Here is a tiny trained network, its code and every weight. The questions are about switching its units off for an input and a class, where a switched-off unit gives its printed mean instead of its output.

import numpy as np


def w(rows, s, z=0):
    codes = np.array(rows[::2]) - 128.0
    scale = np.full(codes.shape[1], s)
    scale[-1] = z or s
    return codes * scale


def norm(h):
    return h / np.sqrt((h * h).mean(-1, keepdims=True) + 1e-5)


def f(y):
    return y / 2 * (1 + np.tanh(0.7978845608 * (y + 0.044715 * y**3)))


def log_softmax(a):
    a = a - a.max(-1, keepdims=True)
    return a - np.log(np.exp(a).sum(-1, keepdims=True))


def net(x, mask):
    res = np.array(x, float).reshape(1, 3) / 4 @ E
    u = 0
    for l in range(3):
        y = f(norm(res) @ A[l][:, :-1].T + A[l][:, -1])
        res = res + np.where(mask[u : u + 13], y, B[l][:, -1]) @ B[l][:, :-1]
        u += 13
    return log_softmax(norm(res)[-1] @ U[:, :-1].T + U[:, -1])


A, B = {}, {}
E = w([
[28,179,88],'x0',
[63,1,65],'x1',
[198,137,50],'x2',
],0.0055)
A[0] = w([
[121,131,165,43],'0.n0',
[92,123,186,205],'0.n1',
[103,207,102,138],'0.n2',
[51,179,33,76],'0.n3',
[215,127,52,182],'0.n4',
[54,188,26,41],'0.n5',
[53,187,1,53],'0.n6',
[213,109,186,111],'0.n7',
[125,178,113,48],'0.n8',
[171,144,105,80],'0.n9',
[116,145,124,3],'0.n10',
[72,184,97,27],'0.n11',
[28,163,97,170],'0.n12',
],0.0079,0.005)
B[0] = w([
[109,101,121,92],'0.n0',
[189,143,146,229],'0.n1',
[105,122,142,177],'0.n2',
[105,88,213,175],'0.n3',
[164,149,156,253],'0.n4',
[85,86,204,162],'0.n5',
[93,98,237,185],'0.n6',
[166,116,158,202],'0.n7',
[56,103,69,100],'0.n8',
[111,123,133,117],'0.n9',
[1,51,63,78],'0.n10',
[54,78,128,112],'0.n11',
[156,108,185,223],'0.n12',
],0.0077,0.0032)
A[1] = w([
[132,102,7,249],'1.n0',
[162,118,61,89],'1.n1',
[73,110,94,250],'1.n2',
[50,150,106,166],'1.n3',
[84,15,118,103],'1.n4',
[133,121,127,101],'1.n5',
[156,177,113,194],'1.n6',
[32,164,125,143],'1.n7',
[162,140,89,42],'1.n8',
[139,135,120,101],'1.n9',
[121,142,149,84],'1.n10',
[111,54,67,212],'1.n11',
[166,127,206,194],'1.n12',
],0.013,0.0024)
B[1] = w([
[121,173,101,144],'1.n0',
[107,115,81,138],'1.n1',
[159,193,200,129],'1.n2',
[174,157,179,127],'1.n3',
[159,213,75,182],'1.n4',
[131,131,124,126],'1.n5',
[42,118,100,167],'1.n6',
[221,129,192,143],'1.n7',
[98,119,139,132],'1.n8',
[128,128,146,126],'1.n9',
[120,112,100,134],'1.n10',
[254,213,153,152],'1.n11',
[51,102,86,255],'1.n12',
],0.0084,0.0082)
A[2] = w([
[96,137,60,149],'2.n0',
[100,162,115,106],'2.n1',
[180,125,49,85],'2.n2',
[82,75,172,152],'2.n3',
[240,25,138,108],'2.n4',
[183,98,128,140],'2.n5',
[113,116,160,61],'2.n6',
[150,97,60,150],'2.n7',
[176,94,117,151],'2.n8',
[137,116,142,30],'2.n9',
[195,150,70,2],'2.n10',
[159,252,120,217],'2.n11',
[105,200,150,80],'2.n12',
],0.012,0.0019)
B[2] = w([
[117,57,96,149],'2.n0',
[201,82,97,141],'2.n1',
[16,120,143,187],'2.n2',
[42,201,61,199],'2.n3',
[139,162,255,195],'2.n4',
[103,180,214,150],'2.n5',
[87,174,120,139],'2.n6',
[43,135,177,161],'2.n7',
[81,116,242,149],'2.n8',
[97,159,143,118],'2.n9',
[8,166,163,186],'2.n10',
[165,241,24,254],'2.n11',
[185,177,114,175],'2.n12',
],0.0052,0.0064)
U = w([
[154,209,64,175],'0',
[92,138,254,153],'1',
[43,158,91,198],'2',
[72,68,101,142],'3',
[188,47,119,2],'4',
[157,77,122,8],'5',
[191,56,126,24],'6',
],0.017,0.0085)

Each question gives the input, the list of numbers given to net, and the class t.
The units are the neurons (one row each of A and B). Each row of codes is followed by its name. A weight is (code - 128) times the scale printed after its matrix; where a second scale follows, it is the last column's (A, B and U).
mask holds one flag per neuron, layer by layer. A switched-off neuron (its flag False) gives its mean, the last column of its row in B, instead of its output. The means were averaged over made-up inputs and are rounded, as every weight is.
A unit's drop is (log p(t) with every unit on - log p(t) with that unit switched off) / (log p(t) with every unit on - log p(t) with every unit switched off).
The circuit of an input: a set's keep is (log p(t) with only the set's units on - log p(t) with every unit switched off) / (log p(t) with every unit on - log p(t) with every unit switched off). Starting from the 12 units with the biggest drops (on a tie, the unit counted first), units are removed one at a time, each time the one whose removal leaves the highest keep (on an exact tie, the one counted first), for as long as the keep stays at least 0.8.
units of the circuit, in order: the units of the circuit, biggest drop first
most important unit: the unit with the biggest drop
top k neurons: the k neurons with the biggest drops, biggest first
top k neurons in layer l: the k neurons of layer l with the biggest drops, biggest first
drop when u is switched off: that unit's drop, to one decimal
input [-5,6,-6], class 0: top 2 neurons : [1.n4; 1.n11]
input [2,-3,-3], class 3: top 2 neurons in layer 0 : [0.n1; 0.n12]
input [7,-3,-6], class 1: units of the circuit, in order : [1.n7; 1.n4]
input [-4,5,7], class 2: most important unit : 1.n0
input [3,-1,-1], class 3: top 2 neurons : [0.n12; 1.n11]
input [-2,-7,8], class 2: top 2 neurons in layer 2 : [2.n10; 2.n2]
input [-3,-2,0], class 3: top 3 neurons : [1.n12; 1.n6; 1.n11]
input [6,-3,-4], class 1: top 2 neurons : [1.n7; 2.n11]
input [0,-3,-8], class 2: top 2 neurons in layer 1 : [1.n4; 1.n12]
input [-1,-5,-4], class 0: top 3 neurons in layer 2 : [2.n2; 2.n10; 2.n12]
input [0,3,-3], class 3: top 2 neurons : [0.n1; 2.n11]
input [-1,-2,5], class 2: drop when 1.n2 is switched off : 0.1
input [-3,0,1], class 3: drop when 0.n2 is switched off : -0.1
input [5,7,5], class 0: most important unit : 1.n4
input [6,8,8], class 0: drop when 1.n4 is switched off : 0.8
input [2,-3,1], class 3: top 2 neurons in layer 2 : [2.n11; 2.n0]
input [-7,8,0], class 0: top 2 neurons : [1.n11; 1.n4]
